Below are the code and all the weights of a small trained network. Each question names an input and a target symbol and asks about switching units off, where a switched-off unit gives its printed mean instead of its output.

import numpy as np


def w(rows, s, z=0):
    codes = np.array(rows[::2]) - 128.0
    scale = np.full(codes.shape[1], s)
    scale[-1] = z or s
    return codes * scale


def f(y):
    return np.maximum(y, 0)


def softmax(a):
    e = np.exp(a - a.max(-1, keepdims=True))
    return e / e.sum(-1, keepdims=True)


def log_softmax(a):
    a = a - a.max(-1, keepdims=True)
    return a - np.log(np.exp(a).sum(-1, keepdims=True))


def net(x, mask):
    ids = ['ΔΦαζλμξπψ'.index(c) for c in x.split()]
    T = len(ids)
    res = E[ids] + P[:T]
    u = 0
    for l in range(3):
        r = res
        for j in range(2):
            rows = slice(2 * j, 2 * j + 2)
            q, k, v = (r @ M[l][rows].T for M in (Q, K, V))
            z = softmax(np.where(np.tri(T) > 0, q @ k.T / 2**0.5, -1e9)) @ v
            o = O[l][rows]
            res = res + np.where(mask[u + j], z, o[:, -1]) @ o[:, :-1]
        u += 2
        y = f(res @ A[l][:, :-1].T + A[l][:, -1])
        res = res + np.where(mask[u : u + 4], y, B[l][:, -1]) @ B[l][:, :-1]
        u += 4
    return log_softmax(res[-1] @ U[:, :-1].T + U[:, -1])


Q, K, V, O, A, B = {}, {}, {}, {}, {}, {}
E = w([
[171,72,171],'Δ',
[158,59,153],'Φ',
[109,147,165],'α',
[76,253,28],'ζ',
[120,42,186],'λ',
[193,36,99],'μ',
[87,132,173],'ξ',
[94,139,105],'π',
[187,227,93],'ψ',
],0.013)
P = w([
[166,3,65],'0',
[179,150,56],'1',
[170,140,82],'2',
[156,109,155],'3',
[94,109,156],'4',
[100,114,180],'5',
[106,93,176],'6',
[118,111,83],'7',
[110,100,169],'8',
[118,97,109],'9',
[97,89,123],'10',
],0.0048)
Q[0] = w([
[147,148,40],'0.h0',
[183,192,129],'0.h0',
[1,214,83],'0.h1',
[176,142,93],'0.h1',
],0.0097)
K[0] = w([
[104,87,161],'0.h0',
[157,152,135],'0.h0',
[104,254,103],'0.h1',
[129,77,183],'0.h1',
],0.018)
V[0] = w([
[62,80,214],'0.h0',
[247,94,216],'0.h0',
[154,154,171],'0.h1',
[103,226,95],'0.h1',
],0.011)
O[0] = w([
[79,197,219,3],'0.h0',
[141,8,224,181],'0.h0',
[173,210,165,111],'0.h1',
[254,212,126,115],'0.h1',
],0.0066,0.0051)
A[0] = w([
[173,152,123,213],'0.n0',
[167,116,253,83],'0.n1',
[115,127,232,37],'0.n2',
[51,240,182,5],'0.n3',
],0.0051,0.0015)
B[0] = w([
[147,23,26,253],'0.n0',
[169,232,106,154],'0.n1',
[149,254,125,146],'0.n2',
[107,119,153,142],'0.n3',
],0.007,0.0026)
Q[1] = w([
[202,233,2],'1.h0',
[189,170,180],'1.h0',
[119,220,227],'1.h1',
[51,164,106],'1.h1',
],0.0084)
K[1] = w([
[195,173,179],'1.h0',
[181,80,237],'1.h0',
[254,137,116],'1.h1',
[72,170,116],'1.h1',
],0.0083)
V[1] = w([
[25,201,109],'1.h0',
[165,9,221],'1.h0',
[14,32,72],'1.h1',
[85,166,255],'1.h1',
],0.0067)
O[1] = w([
[159,134,254,46],'1.h0',
[165,169,39,110],'1.h0',
[57,187,156,254],'1.h1',
[130,67,199,2],'1.h1',
],0.0066,0.0073)
A[1] = w([
[3,25,83,113],'1.n0',
[207,172,103,246],'1.n1',
[219,114,167,29],'1.n2',
[169,99,47,31],'1.n3',
],0.0054,0.0012)
B[1] = w([
[2,147,209,253],'1.n0',
[124,110,46,230],'1.n1',
[102,151,122,132],'1.n2',
[168,111,196,227],'1.n3',
],0.0074,0.0058)
Q[2] = w([
[1,81,48],'2.h0',
[117,128,177],'2.h0',
[238,194,138],'2.h1',
[215,195,94],'2.h1',
],0.0069)
K[2] = w([
[153,30,254],'2.h0',
[200,194,105],'2.h0',
[90,148,201],'2.h1',
[202,177,149],'2.h1',
],0.0087)
V[2] = w([
[113,253,154],'2.h0',
[71,125,34],'2.h0',
[172,155,105],'2.h1',
[185,86,87],'2.h1',
],0.0081)
O[2] = w([
[89,4,56,65],'2.h0',
[131,166,95,254],'2.h0',
[171,147,97,165],'2.h1',
[161,174,153,184],'2.h1',
],0.011,0.0091)
A[2] = w([
[209,80,136,252],'2.n0',
[177,156,95,27],'2.n1',
[200,166,2,154],'2.n2',
[24,124,111,10],'2.n3',
],0.0092,0.0016)
B[2] = w([
[74,235,138,140],'2.n0',
[45,30,73,179],'2.n1',
[178,74,223,251],'2.n2',
[254,98,40,165],'2.n3',
],0.0062,0.023)
U = w([
[119,139,183,96],'Δ',
[118,135,98,68],'Φ',
[125,120,126,153],'α',
[137,72,93,78],'ζ',
[112,121,113,179],'λ',
[125,248,110,177],'μ',
[120,106,120,79],'ξ',
[121,144,17,3],'π',
[161,141,127,243],'ψ',
],0.012,0.0031)

Each question gives the input, a string of symbols that net reads in full, and the target symbol t.
The units are the heads (2 rows each of Q, K, V and O) and the neurons (one row each of A and B). Each row of codes is followed by its name. A weight is (code - 128) times the scale printed after its matrix; where a second scale follows, it is the last column's (O, A, B and U).
mask holds one flag per unit, layer by layer, with each layer's heads first. A switched-off unit (its flag False) gives its mean, the last column of its rows in O or B, instead of its output. The means were averaged over made-up inputs and are rounded, as every weight is.
A unit's drop is (log p(t) with every unit on - log p(t) with that unit switched off) / (log p(t) with every unit on - log p(t) with every unit switched off).
k most important neurons: the k neurons with the biggest drops, biggest first
top k neurons in layer l: the k neurons of layer l with the biggest drops, biggest first
which heads matter: for each layer, one digit per head in row order, 1 if its drop is at least 0.15 and else 0, layers parted by /
drop of u: that unit's drop, to one decimal
input ψ ψ ψ ψ ξ, target ψ: most important neuron => (2.n2)
input ψ μ Δ α α, target μ: 2 most important neurons => (2.n3; 1.n3)
input μ π μ μ α, target μ: which heads matter => 10 / 10 / 10
input ζ ζ ψ ψ μ ψ Φ μ ζ, target ψ: 2 most important neurons => (1.n0; 2.n2)
input ζ ψ λ, target Δ: which heads matter => 11 / 10 / 11
input ψ λ ζ ψ Δ, target μ: which heads matter => 11 / 00 / 01
input μ μ λ λ λ ψ ψ ψ ψ ψ Δ, target π: which heads matter => 01 / 11 / 00
input π ζ ψ ψ ψ, target ζ: top 2 neurons in layer 2 => (2.n2; 2.n1)
input ψ ζ Φ, target μ: 2 most important neurons => (2.n2; 2.n1)
input ζ ζ π λ μ ψ ψ α λ, target Δ: 3 most important neurons => (2.n1; 1.n1; 0.n0)
input μ ζ ψ Δ μ μ, target π: 3 most important neurons => (2.n2; 2.n3; 1.n0)
input μ μ μ α μ μ π ξ, target μ: top 2 neurons in layer 2 => (2.n1; 2.n2)
input ψ μ ψ μ μ ζ π, target μ: drop of 2.n3 => 0.1
input ψ ζ ψ, target ψ: top neuron in layer 0 => (0.n0)
input μ ζ Φ, target π: drop of 0.h1 => 1.0
input μ ζ μ Φ, target π: drop of 1.h0 => 0.3
input ψ ψ ψ ψ, target ψ: top 2 neurons in layer 2 => (2.n2; 2.n0)
